Below is a small trained network, with its code and all its weights. Each question gives an input and a class and asks what happens when units are switched off, that is, made to give their printed mean instead of their output.

import numpy as np


def w(rows, s, z=0):
    codes = np.array(rows[::2]) - 128.0
    scale = np.full(codes.shape[1], s)
    scale[-1] = z or s
    return codes * scale


def f(y):
    return y / 2 * (1 + np.tanh(0.7978845608 * (y + 0.044715 * y**3)))


def log_softmax(a):
    a = a - a.max(-1, keepdims=True)
    return a - np.log(np.exp(a).sum(-1, keepdims=True))


def net(x, mask):
    res = np.array(x, float).reshape(1, 5) / 4 @ E
    y = f(res @ A[0][:, :-1].T + A[0][:, -1])
    res = res + np.where(mask, y, B[0][:, -1]) @ B[0][:, :-1]
    return log_softmax(res[-1] @ U[:, :-1].T + U[:, -1])


A, B = {}, {}
E = w([
[216,134,95,62,234,135,150],'x0',
[66,156,29,130,127,139,199],'x1',
[213,222,85,164,82,52,114],'x2',
[138,43,91,30,46,76,117],'x3',
[167,81,171,164,118,92,254],'x4',
],0.0082)
A[0] = w([
[67,56,172,101,169,212,160,11],'neuron 1',
[187,132,204,135,130,63,67,58],'neuron 2',
[146,71,181,170,139,76,226,48],'neuron 3',
[51,147,141,200,12,95,114,42],'neuron 4',
[178,223,108,203,122,97,118,20],'neuron 5',
[160,124,154,152,106,89,234,63],'neuron 6',
[97,177,86,99,150,125,26,3],'neuron 7',
[84,96,143,98,159,189,107,49],'neuron 8',
[196,81,215,123,155,133,69,80],'neuron 9',
[174,133,90,88,187,121,139,81],'neuron 10',
[145,83,117,66,90,86,117,19],'neuron 11',
[73,133,60,129,142,123,187,90],'neuron 12',
[130,71,105,44,77,93,123,87],'neuron 13',
[125,162,169,193,195,184,128,59],'neuron 14',
[171,156,81,123,78,45,112,31],'neuron 15',
[107,162,2,135,127,143,182,68],'neuron 16',
[125,169,151,199,194,143,133,12],'neuron 17',
[171,130,108,65,189,136,152,81],'neuron 18',
[180,148,97,100,186,109,134,79],'neuron 19',
],0.011,0.0042)
B[0] = w([
[232,90,118,65,161,2,185,235],'neuron 1',
[74,158,187,68,86,130,142,208],'neuron 2',
[79,194,45,92,155,134,15,228],'neuron 3',
[96,19,193,189,242,107,94,254],'neuron 4',
[209,84,96,70,136,88,216,224],'neuron 5',
[76,179,51,81,148,126,33,217],'neuron 6',
[76,187,8,75,148,117,39,202],'neuron 7',
[174,141,83,91,132,52,151,191],'neuron 8',
[82,178,201,79,75,150,133,221],'neuron 9',
[101,60,176,193,193,113,87,186],'neuron 10',
[135,86,91,170,73,201,191,187],'neuron 11',
[73,180,228,82,67,169,113,197],'neuron 12',
[169,117,64,217,111,247,197,223],'neuron 13',
[143,101,58,172,81,224,191,231],'neuron 14',
[200,83,98,95,130,90,222,210],'neuron 15',
[79,156,240,50,54,137,132,216],'neuron 16',
[166,60,81,141,74,210,180,205],'neuron 17',
[94,60,172,191,166,130,75,193],'neuron 18',
[101,38,179,184,173,87,95,184],'neuron 19',
],0.0093,0.0083)
U = w([
[158,121,79,194,89,242,197,121],'0',
[192,124,110,89,131,10,207,149],'1',
[111,182,40,101,139,135,9,99],'2',
[119,77,212,228,188,105,90,77],'3',
[111,177,252,70,49,164,140,106],'4',
[153,192,157,186,136,110,123,254],'5',
],0.012,0.0076)

Each question gives the input, the list of numbers given to net, and the class t.
The units are the neurons (one row each of A and B). Each row of codes is followed by its name. A weight is (code - 128) times the scale printed after its matrix; where a second scale follows, it is the last column's (A, B and U).
mask holds one flag per neuron, in row order. A switched-off neuron (its flag False) gives its mean, the last column of its row in B, instead of its output. The means were averaged over made-up inputs and are rounded, as every weight is.
A unit's drop is (log p(t) with every unit on - log p(t) with that unit switched off) / (log p(t) with every unit on - log p(t) with every unit switched off).
The circuit of an input: a set's keep is (log p(t) with only the set's units on - log p(t) with every unit switched off) / (log p(t) with every unit on - log p(t) with every unit switched off). Starting from the 12 units with the biggest drops (on a tie, the unit counted first), units are removed one at a time, each time the one whose removal leaves the highest keep (on an exact tie, the one counted first), for as long as the keep stays at least 0.8.
units of the circuit, in order: the units of the circuit, biggest drop first
most important unit: the unit with the biggest drop
k most important neurons: the k neurons with the biggest drops, biggest first
drop when u is switched off: that unit's drop, to one decimal
input [-5,6,-7,8,-8], class 0: 4 most important neurons	neuron 13; neuron 11; neuron 3; neuron 6
input [-5,6,8,-4,4], class 1: units of the circuit, in order	neuron 5
input [5,-6,-7,8,0], class 0: 2 most important neurons	neuron 13; neuron 11
input [-8,6,-7,-7,-1], class 3: 2 most important neurons	neuron 4; neuron 13
input [0,3,-7,2,6], class 1: 2 most important neurons	neuron 1; neuron 7
input [-8,8,5,8,0], class 0: 3 most important neurons	neuron 13; neuron 11; neuron 15
input [4,-7,4,-1,-6], class 4: 2 most important neurons	neuron 2; neuron 9
input [-6,-1,-7,-4,-7], class 1: 2 most important neurons	neuron 1; neuron 8
input [1,-5,7,-6,-3], class 1: 3 most important neurons	neuron 5; neuron 13; neuron 11
input [2,-6,4,-3,-5], class 4: 4 most important neurons	neuron 2; neuron 9; neuron 3; neuron 6
input [8,-7,-2,-1,2], class 3: 3 most important neurons	neuron 18; neuron 10; neuron 19
input [-4,-2,4,2,5], class 2: units of the circuit, in order	neuron 6; neuron 3
input [-3,-3,-6,0,6], class 1: drop when neuron 18 is switched off	0.1
input [-8,-1,3,-5,6], class 3: most important unit	neuron 4
input [3,8,1,4,-6], class 4: drop when neuron 12 is switched off	0.2
input [3,6,-3,-6,8], class 2: drop when neuron 6 is switched off	0.4
